Below is a small trained network, with its code and all its weights. Each question gives an input and a class and asks what happens when units are switched off, that is, made to give their printed mean instead of their output.

import numpy as np


def w(rows, s, z=0):
    codes = np.array(rows[::2]) - 128.0
    scale = np.full(codes.shape[1], s)
    scale[-1] = z or s
    return codes * scale


def norm(h):
    return h / np.sqrt((h * h).mean(-1, keepdims=True) + 1e-5)


def f(y):
    return np.maximum(y, 0)


def log_softmax(a):
    a = a - a.max(-1, keepdims=True)
    return a - np.log(np.exp(a).sum(-1, keepdims=True))


def net(x, mask):
    res = np.array(x, float).reshape(1, 6) / 4 @ E
    u = 0
    for l in range(3):
        y = f(norm(res) @ A[l][:, :-1].T + A[l][:, -1])
        res = res + np.where(mask[u : u + 8], y, B[l][:, -1]) @ B[l][:, :-1]
        u += 8
    return log_softmax(norm(res)[-1] @ U[:, :-1].T + U[:, -1])


A, B = {}, {}
E = w([
[184,236,35,66,72,10,93],'x0',
[31,99,120,119,110,142,196],'x1',
[124,9,155,180,25,169,175],'x2',
[212,157,184,137,185,51,230],'x3',
[197,219,47,178,185,145,164],'x4',
[156,1,136,37,177,85,68],'x5',
],0.0027)
A[0] = w([
[150,205,107,99,191,116,113,5],'0.n0',
[68,67,236,183,239,211,170,146],'0.n1',
[146,67,182,128,169,207,49,114],'0.n2',
[156,191,161,251,63,222,219,76],'0.n3',
[125,27,170,135,115,171,15,145],'0.n4',
[254,61,136,106,148,64,200,105],'0.n5',
[160,218,213,127,146,8,115,166],'0.n6',
[85,152,92,16,74,71,206,63],'0.n7',
],0.0038,0.0028)
B[0] = w([
[138,124,132,171,132,166,81,156],'0.n0',
[167,78,114,83,151,143,217,252],'0.n1',
[168,150,146,99,155,108,120,192],'0.n2',
[89,165,3,179,66,131,147,216],'0.n3',
[123,171,164,80,119,131,73,219],'0.n4',
[179,34,166,166,178,153,158,186],'0.n5',
[87,154,145,37,134,82,149,218],'0.n6',
[114,71,157,158,182,63,144,164],'0.n7',
],0.0062,0.0039)
A[1] = w([
[122,135,96,238,90,190,136,58],'1.n0',
[76,86,195,138,182,211,166,107],'1.n1',
[202,89,133,133,138,129,154,122],'1.n2',
[114,113,180,102,122,103,64,114],'1.n3',
[125,72,167,86,68,160,113,115],'1.n4',
[200,205,108,114,184,147,91,113],'1.n5',
[117,140,121,254,112,140,172,3],'1.n6',
[216,108,148,154,148,93,149,138],'1.n7',
],0.0069,0.0033)
B[1] = w([
[176,61,37,216,117,181,164,210],'1.n0',
[247,48,139,40,214,23,150,253],'1.n1',
[155,84,88,108,173,101,149,209],'1.n2',
[80,151,103,163,79,163,142,211],'1.n3',
[146,106,153,183,164,134,101,227],'1.n4',
[158,78,160,200,186,197,101,245],'1.n5',
[66,174,32,194,11,254,172,188],'1.n6',
[170,56,110,87,140,131,175,217],'1.n7',
],0.0063,0.0034)
A[2] = w([
[42,216,116,145,55,135,168,63],'2.n0',
[124,3,125,117,99,144,67,122],'2.n1',
[130,81,172,164,87,166,12,112],'2.n2',
[142,72,172,135,48,139,23,26],'2.n3',
[60,206,166,52,79,82,110,4],'2.n4',
[141,166,30,191,152,72,165,156],'2.n5',
[181,241,137,147,221,160,29,106],'2.n6',
[140,183,209,55,102,107,86,79],'2.n7',
],0.0051,0.0032)
B[2] = w([
[207,109,178,60,116,82,137,188],'2.n0',
[117,172,176,136,204,75,65,249],'2.n1',
[75,227,218,206,158,156,49,196],'2.n2',
[83,218,166,217,163,221,51,169],'2.n3',
[106,216,129,93,16,85,188,161],'2.n4',
[65,109,155,83,69,134,88,255],'2.n5',
[52,104,244,225,115,207,2,232],'2.n6',
[155,175,98,97,101,129,206,157],'2.n7',
],0.0058,0.0033)
U = w([
[79,230,142,40,37,54,176,1],'0',
[222,26,176,55,237,84,173,222],'1',
[82,199,217,211,157,183,12,195],'2',
[104,115,7,219,39,228,228,87],'3',
],0.011,0.0026)

Each question gives the input, the list of numbers given to net, and the class t.
The units are the neurons (one row each of A and B). Each row of codes is followed by its name. A weight is (code - 128) times the scale printed after its matrix; where a second scale follows, it is the last column's (A, B and U).
mask holds one flag per neuron, layer by layer. A switched-off neuron (its flag False) gives its mean, the last column of its row in B, instead of its output. The means were averaged over made-up inputs and are rounded, as every weight is.
A unit's drop is (log p(t) with every unit on - log p(t) with that unit switched off) / (log p(t) with every unit on - log p(t) with every unit switched off).
unit that matters most: the unit with the biggest drop
k most important neurons: the k neurons with the biggest drops, biggest first
top k neurons in layer l: the k neurons of layer l with the biggest drops, biggest first
drop of u: that unit's drop, to one decimal
input [3,-1,-4,2,5,2], class 2: 4 most important neurons : [0.n1; 2.n6; 1.n1; 0.n6]
input [5,-8,6,0,-5,-7], class 0: top 3 neurons in layer 2 : [2.n0; 2.n5; 2.n6]
input [2,5,-3,-2,-2,5], class 2: top 3 neurons in layer 0 : [0.n6; 0.n3; 0.n1]
input [-5,1,2,8,5,-6], class 3: unit that matters most : 0.n3
input [-1,7,-6,-2,4,-2], class 3: 2 most important neurons : [0.n6; 0.n4]
input [3,0,-3,6,7,-2], class 2: 3 most important neurons : [0.n1; 2.n6; 1.n1]
input [-2,4,-8,5,-6,-2], class 0: top 2 neurons in layer 1 : [1.n5; 1.n0]
input [5,0,-1,3,-3,0], class 0: 2 most important neurons : [0.n6; 0.n1]
input [-3,4,-6,3,-2,-6], class 0: 2 most important neurons : [0.n3; 0.n6]
input [-4,-2,-6,-3,5,7], class 2: 2 most important neurons : [0.n5; 2.n6]
input [-2,7,-6,-1,-8,-8], class 1: 2 most important neurons : [1.n1; 0.n1]
input [7,-4,-3,-2,-3,0], class 0: 2 most important neurons : [0.n6; 2.n4]
input [7,-5,4,7,6,-5], class 3: top 3 neurons in layer 0 : [0.n3; 0.n1; 0.n4]
input [2,8,5,-1,-7,6], class 2: top neuron in layer 1 : [1.n4]
input [7,2,6,7,-3,-5], class 0: top 2 neurons in layer 2 : [2.n5; 2.n0]
input [-7,5,4,-5,-3,1], class 1: drop of 1.n1 : 0.6
input [0,5,0,5,5,-1], class 3: drop of 0.n3 : 0.3
input [6,-1,-1,-3,6,4], class 2: drop of 0.n1 : 0.1
